[128 = 0]

[132 105 119 153 141 130 126 121 126 116 118  80  97 130 140 105 136 129
 127 118 114 117 158 124 127 141 132  76  84 128 155 135 134 125 141 124
 110 129 155 132 140 124 118 137 141 127 134 130 118 121 140 135 129 117
  52 117 130 121] | ns.<66>
[123 220  98  95 154 121 120 124 125 132 125 156 149 145 129 151 128 128
 129 130 122 120 130 127 123 170 132 135 135 129 124 131 110 130 116 126
 129 139 108 149 120 126 121 135 134 105 125 130 130 128 112 126 144 135
 127 136 117 122] | ff.<72>
[139 109 124 131 136 129 124 140 123 129 122 110 100 126 130 112 122 125
 122 124 133 136 171 127 143  58 131 117 145 130 127 132 151 120 126 127
 100 156 173 120 115 134 127 124 118 128 115 117 136  78 138 116 140 124
 199 148 143 207] | hr.<79>
[126 165  84 128 128 130 132 124 123 120 123 111 144 141 140 128 133 116
 129 139 151 123 165 124 139 129 122 133 124 129 150 147 137 125 122 125
 126 126 141 127 138 131 129 157 120 125 121  94 130 142 138 125 147 131
 158 122 120 152] | hr.<79>
[125  92 127 196 124 154 123 136 119  79 125  80  95 141 121  88 139 137
 116 127 143 131 165 118 126 130 138 128  82 124 129 139 124 110 134 127
 127 112 146 123 127 112 116 143 132 134 123 118 125 127 129 122 125 120
 146 125 145 130] | ns.<66>
[137 194 110 139 134 136 128 129 126 119 139 122 113 110 147 105 142 122
 128 132 172 142 166 144 125 166 129 144 121 123 122 130 104 133 146 125
 133 132 181 139 131 135 200 105 131 143 110 134 119 139 124 142 127 115
 201 137 132 146] | hr.<79>
[116  90  88 178 149 126 113 116 100 135 134  78 116 153 190 141 128 135
 130 142 107 123 121 136 126  82 124 131 119 122 182 119 119 137 137  10
 116 103 138 126 126 117 132 136 122 120 119  98 140 112 143 117 144  99
  34 127 101 147] | hh.<77>
[120 120  97 103 135 131 131 154 135 133 124 132 133 140 141 119 113 139
 127 138 123 125  96 127 132 157 141 135 124 127 161 137  99 127 140 134
 128 124 127 131 130 115 126 137 120 139 128 121 114 117 120 125 132 133
 129 132 122 108] | hh.<74>
[128 166  94 148 127 130 122 139 139 127 133 103 140 125 123 115 129 129
 117 129 158 127 181 121 139 133 128 128 109 130 137 138 143 129  98 127
 127  97 126 139 127 115 126 147 117 121 120 159 140 141 116 132 148 133
 148 130 132 152] | hr.<79>
[131 139  79 122 129 115 121 128 133 134 123  96 123 139 142 132 134 124
 128 140 111 138 124 140 135 143 128 124 124 125 163 118 122 130 128 119
 129 105 141 124 122 138 121 138 129 126 117 121 148 130 119 116 138 139
  90 129 114 115] | hh.<74>
[ 52 114 117 128 136 125 129 132 118 134 122 118 115 129 159 107 123 126
 117 118 133 129 147 135 117  70 119 122 115 128 154 153 141 118 138 122
 133 134 154 135 121 151 118 129 143 147 114 132 114 112 143 119 136 123
 136 125 134 145] | ns.<70>
[126 168  86 145 134 123 110 153 129 131 128  86 142 158 169 124 110 122
 129 123 137 138 171 117 129 151 138 140 116 134 147 130 122 135 119 120
 116 119 143  96 134 126 128 128 125 128 109 127 121 127 126 134 139 129
 125 142 108 109] | hr.<75>
[129 163 108 154 135 124 115 142 119 109 130 120 137 143 150 131 127 104
 126 128 160 128 168 123 129 126 128 117 125 131 141 132 127 135 120 142
 129 113 155 129 129 136 128 119 131 129 118 135 129 127 121 133 131 123
 160 195 116 171] | hr.<79>
[125 152 115 112 136 130 119 124 122 137 134 124 111 141 152 130 154 138
 131 139 139 140 108 147 126 136 129 129 139 126 137 123 100 135 167 129
 128 127 143 141 119 129 133 134 129 126 132 124 137 112  92 134 129 135
 153 152 124 111] | hh.<74>
[122  23 125 136 137 137 135 130 121 127 112  79 117 131 150 126 123 144
 138 116 107 129 117 142 125 102 127 135 131 125 167 132 138 123 131 139
 120 132 139 139 127 111 128 118 134 139 130 129 139 130 141 120 138 115
  72 128 139 152] | ns.<66>
[117 252 102 105 124 123 129 154 136 135 184 158 130 135 155 130 126 136
 133 141 149 129 134 142 132 177 126 130 129 130 109 138 127 132 146 127
 130 152 145 145 120 144 136 123 118 121 123  99 114 123 111 140 154 133
 195 138 108  84] | ff.<72>
[118 162  79 169 134 124 120 127 115 123 139  81  94 132 148 109 123  97
 144 120 138 139 171 112 120 167 140 138  64 117 152 142 126 127 157 109
 116 106 143 133 133 120 115 141 126 135 137 122 126 143 121 189 130 125
  47 109 118  73] | ns.<70>
[126 139 103 141 134 129 127 129 126 136 131  97 108 134 131 113 126 112
 136 118 125 140 184 135 135  92 129 128  90 148 154 154 137 119 129 113
 122 135 157 138 115 123 125 158 119 129 153 125 135 100 131 134 143 117
  80 121 129 160] | ns.<70>
[159 190  77 161 139 153 118 133 127 133 134 100 149 136 137 134 125 124
 123 124 129 145 155 135 134 155 134 119 131 139 149 133 112 127 121 125
 136 101 155 132 125 106 132 143 130 118 127 132 124 126 130 120 152 131
 160 127 125 130] | hr.<75>
[108 169 122  81 141 120 126 120 125 139 121 148 157 135 112 130 117 130
 124 129 103 122 146 115 126 115 124 124 133 121 141 135 132 129  88 130
 126 147  94 127 122 134 130 146 133 115 123 137 138 108 121 145 131 102
  94 134 120 153] | ff.<87>
[129  36 114 146 120 124 127 131 121   4 115  63 108 131 107 111 126 121
 124 106 138 137 168 131 119  67 128 134 100 126 150 148 160 119 113 115
 134 125 151 131 134 124 108 116 110 164 139 125 134 128 139 114 119 117
  46 127 146 150] | ns.<66>
[132 216 113 107 122 116 121 117 120 123 129 157 155 147 123 130 132 120
 127 132 116 131 146 107 130 147 139 136 129 142 123 120 118 177  87 122
 129 133 109 130 139 142 142 139 118  85 126 135 118 107 130 129 134 131
 120 113 106 126] | ff.<87>
[131 203  87 140 122 122 112 128 121 134 147 108 136 139 147 136 127 123
 125 132 150 124 160 113 145 159 140 125 129 135 153 113 117 133 129 128
 129 113 144 131 125 141 129 133 125 120 116 133 120 134 109 138 153 138
 146 124 128 129] | hr.<75>
[121  88  97 156 137 131 120 134 125 130 132  56  93 135 165 113 117 140
 142 121 134 146 151 143 140 100 125 130 112 132 152 133 155 124 138 129
 115 126 169 132 118 133 129 115 127 124 131 128 130 130 143 119 131 112
  45 126 130 130] | ns.<66>
[126 112  91 115 130 140 136 163 149 140 126 131 117 124 137  98 128 185
 117 138 141 126 111 124 141 121 120 121 145 136 171 115 105 133   6 120
 132 118 144 136 126 129 133 149 111 108 119 129 134 116 130 145 142 158
 145 126 123 125] | hh.<74>
[134 155  84 147 136 159 127 131 126 131 146  87 156 135 131 152 132 172
 130 129 143 123 170 131 137 106 130 128 140 128 159 125 135 126 109 130
 126 127 157 119 132 125 141 140 123 129 113 125 131 129 127 119 143 127
 150 132 121 192] | hr.<79>
[131  41 134 117 136 107  98 133 142 140 127 132 160 129  89 123 119 122
 125 137 101 131 120 103 123  58 131 108 144 135 159 114 134 151  93 136
 128 117 131 116 139 137 126 149 126 124 129 150 145  86 135 131 140 129
 120 130 127 210] | hh.<74>
[119  47 117 146 133 127 128 123 125 131 125  69 103 133 125 113 139 126
 132 114 113 129 159 127 121 113 125 126  80 126 176 163 151 109 129 117
 114 124 133 131 131 129 119 150 135 131 127 124 141 121 129 104 125 110
   7 109 143 142] | ns.<66>
[120 145 104 122 124 121 130 114 116 134 126 134 163 140 118 138 119 127
 112 118 110 117 157 126 139 118 120 138 127 117 147 110 142 140 108 127
 129 134 122 132 132 126 112 138 126  93 124 134 136  94 147 120 132 120
  93 113 125 179] | ff.<87>
[127 229  96 134 136 127 121 116 117 139 230 112 118 120 140 106 123 127
 140 115 166 125 199 134 127 167 134 136  68 122 133 161 130 130 128 127
 127 138 149 140 127 136 127 111 131 123 137 124 126 160 118 131 131 118
 185 151 111 107] | hr.<79>
[124 154 114  76 137 106 129 109 128 130 119 129 123 149 154 121 127 135
 137 111 119 133 106 146 131 112 136 129 127 136  96 116  96 124 117 128
 123 139 136 142 122 127 129 103 132 119 114 112 137 133 141 111 125 137
 105 124 111 101] | ff.<87>
[123  92  81 136 141 134  96 115 118 137 127  73 120 146 161 126 118 140
 153 144  99 130  94 137 132  80 131 125 138 126 150 101 128 123 134 119
 115  94 131 171 128 118 129 141 125 124 121 128 138 124 138 111 172 130
  85 119 111 118] | hh.<77>
[130 164  99 166 141 129 126 135 124 140 135 127 125 141 140 132 129 141
 120 126 153 127 148 115 147 151 118 118 127 116 142 128 135 128 132 129
 124 123 138 132 128 134 122 160 132 116 119 137 128 113 112 149 139 127
 162 141 116 173] | hr.<75>

[143 126 130 126 129 101 124 103 126 129 129 137 134 128 132 130 130 121
 130 115  96 151 125 114 150 121 133 113 116 147 126 121 113 117 130 140
 136 121 127 136 129 128 136 127 115 128 130 112 113 141 130 120 121 114
 131 130 113 134] | tc.[78]
[139 123 137 129 131 127 125 115 115 115 135 124 125 134 150 114 130 116
 132 123 107 140 136 119 119 112 117 123 120 137 135 137 126 143 128 124
 119 136 106 140 139 122 136 127 128 119 137 116 126 141 126 122 130 125
 124 124 109 132] | tc.[69]
[135 141 119 138 110  94 118 113  91 135 125 132 119 134 144 143 122 119
 114 126 105 130 140 122 147 129 137 125 131 145 125 119 122 130 145 116
 153 128 129 140 118 130 124 133  98 121 125 153 138 146 142 119 137 133
 115 147 132 140] | zs.[70]
[120 127 133 135 124  92 118 129  90 133 120 111 136 130 119 139 117 110
 126 124 118 125 137 114 124 117 139 110 111 139 126 129 143 137 128 123
 150 124  97 139 139 123 133 122 118 128 135 108 110 121 142 115 132 114
 108 144 103 134] | zs.[70]
[128 134 139 133 126 100 126 102  90 114 135 131 137 131 153 137 121 111
 116 118 100 126 126 110 136 124 139 112 103 142 130 124 115 131 121 118
 143 131 106 139 143 133 131 123 113 119 134 113 123 138 138 125 137 123
 109 129 114 144] | tc.[69]
[121 106 144 115 118 105 122 119 112 121 132 108 134 144 120 132 135 116
 136 122 126 127 129 117 131 123 130 123 130 124 131 126 127 124 124 137
 141 123 121 123 137 133 121 125 105 114 137 113 119 123 142 124 132 126
 121 127 124 124] | zs.[82]
[132 137 128 120 116 115 127  95 105 113 129 132 128 141 135 141 107 123
 130 119  98 131 135 106 171 129 143 120 117 135 140 134 111 132 138 138
 143 145 136 136 139 127 124 108 114 108 129 124 127 144 155 124 126 124
 120 129 122 144] | tc.[78]
[137 132 141 124 127 104 123 111 106 125 131 138 137 134 133 125 104 120
 122 118 132 131 139 122 114 124 126 113 118 120 140 133 102 137 133 134
 125 135 103 130 134 124 111 134 110 117 134 123 122 138 138 105 139 138
 117 123 108 141] | tc.[72]
[125 136 134 125 124 101 126 123 101 142 129 117 140 137 124 127 107 108
 129 116 113 148 139 133 121 129 132 111 115 150 130 136 146 120 149 118
 145 124 101 133 134 119 136 123 123 124 137  94 139 136 138 111 146 125
 117 129 100 129] | zs.[81]
[144 132 127 135 120 119 118  99 119 130 129 135 134 127 129 135 124 115
 117 126  79 152 115 118 135 124 138 130 129 146 129 130 102 148 125 153
 127 133 120 151 126 120 137 133 114 114 125 142 128 145 121 130 130 114
 148 122 117 135] | tc.[78]
[112 129 130 113 135 101 131 130 103 143 123 119 141 131 116 126 117 111
 127 123 127 121 128 130 107 119 127 114 118 136 122 138 138 117 136 115
 157 126  98 128 139 105 138 113 132 142 132 114 140 124 135 117 146 126
 119 136 112 115] | zs.[81]
[133 136 131 113 119 108 111 111  99 130 117 106 125 132 135 147 112 123
 138 124  99 129 149 109 140 122 137 127 119 150 128 129 122 136 118 142
 146 117 110 138 138 126 141 124 113 124 130 127 116 139 144 121 127 112
 133 134 120 127] | tc.[72]
[144 134 126 129 103 110 106 112  88 128 128 130 124 128 140 137 115 105
 136 132  90 135 156 118 144 120 130 129 131 155 124 126 136 152 130 134
 135 126 110 145 120 122 126 126 107 118 135 153 133 135 133 109 132 127
 122 133 120 133] | zs.[70]
[132 124 137 133 118 104 116 129 110 151 133 134 137 121 136 129 133 108
 137 132 100 140 133 123 142 114 129 126 127 135 135 130 141 154 129 126
 135 108 103 135 122 125 131 112 102 129 130 140 130 121 125 123 136 122
 128 131  99 133] | zs.[70]
[135 147 121 127 132 121 136 103 131 134 138 138 135 131 138 140 135 123
 126 121 120 145 109 112 145 127 133 137 106 143 125 125 104 131 133 137
 136 133 129 133 129 136 146 123 133 130 126 107 119 147 136 121 128 102
 136 115 121 136] | tc.[78]
[123 118 142 116 120 101 127 100 103 121 128 122 143 126 121 136 118 116
 122 116  99 125 137 120 125 118 142 119 133 143 133 124 105 127 132 145
 154 136 120 130 143 117 136 132 100 120 124 120 125 142 139 118 135 124
 131 131 118 131] | tc.[72]
[121 133 127 135 115  98 122 125  95 136 126 125 134 128 125 127 120 111
 117 132 109 130 138 132 123 131 142 110 125 145 127 112 146 119 141 107
 146 111 109 130 124 129 134 129 104 128 123 128 148 130 131 126 153 139
 111 128 115 133] | zs.[81]
[141 122 141 137 116  97 119 113 102 134 123 133 131 128 144 125 130 106
 115 126 108 131 140 131 130 123 127 117 124 139 127 128 127 141 127 116
 121 129  99 132 121 135 116 127 115 116 133 131 129 123 122 120 140 131
 120 121 112 144] | tc.[72]
[ 94 135 126 109 134 100 131 115 105 132 142 117 148 135 121 137 113 104
 133 116 118 134 140 119 124 129 141 107 108 144 134 129 124 126 134 137
 155 134 101 138 144 110 134 124 136 122 125  96 130 141 147 111 152 106
 118 142 107 125] | tc.[69]
[129 120 137 135 122 103 118 128 107 143 121 127 135 126 128 121 123 119
 134 116 113 127 131 129 138 124 135 117 118 138 127 135 128 140 147 121
 130 122 111 122 153 132 125  71 110 125 120 133 128 120 121 112 138 120
 126 127 109 134] | zs.[82]
[130 136 136 127 121  89 136 121  94 117 134 138 130 142 120 131 120 119
 113 123 135 127 144 120 113 133 137  98 108 132 135 133 149 119 139 110
 150 133 109 119 133 121 129 127 116 126 131 101 132 131 155 103 143 137
  97 128 108 136] | zs.[81]
[127 117 138 108 134 110 120 119 114 124 122 119 130 128 123 136 121 122
 128 115 103 129 141 132 123 126 129 117 127 127 123 128 131 140 120 123
 142 131 106 134 134 123 126 121 124 127 130 113 128 126 136 128 137 124
 113 127 110 137] | tc.[69]
[136 123 121 143 152 106 119 132 126 124 115 136 143 126 155 132 126 123
 132 124 114 132 129 118 130 134 134 126 104 132 150 133 123 133 131 128
 130 123  90 129 135 130 116 109 141 139 129 106 122 119 113 128 145 117
 124 136 108 135] | tc.[72]
[115 122 144 119 131 108 113 119  95 124 116 127 141 129 113 128 115 112
 135 126 132 131 146 122 117 127 133 116 110 131 119 133 148 135 135 129
 148 121  97 132 130 117 138 113 115 131 134 112 128 120 136 115 143 111
 120 127 106 120] | zs.[81]
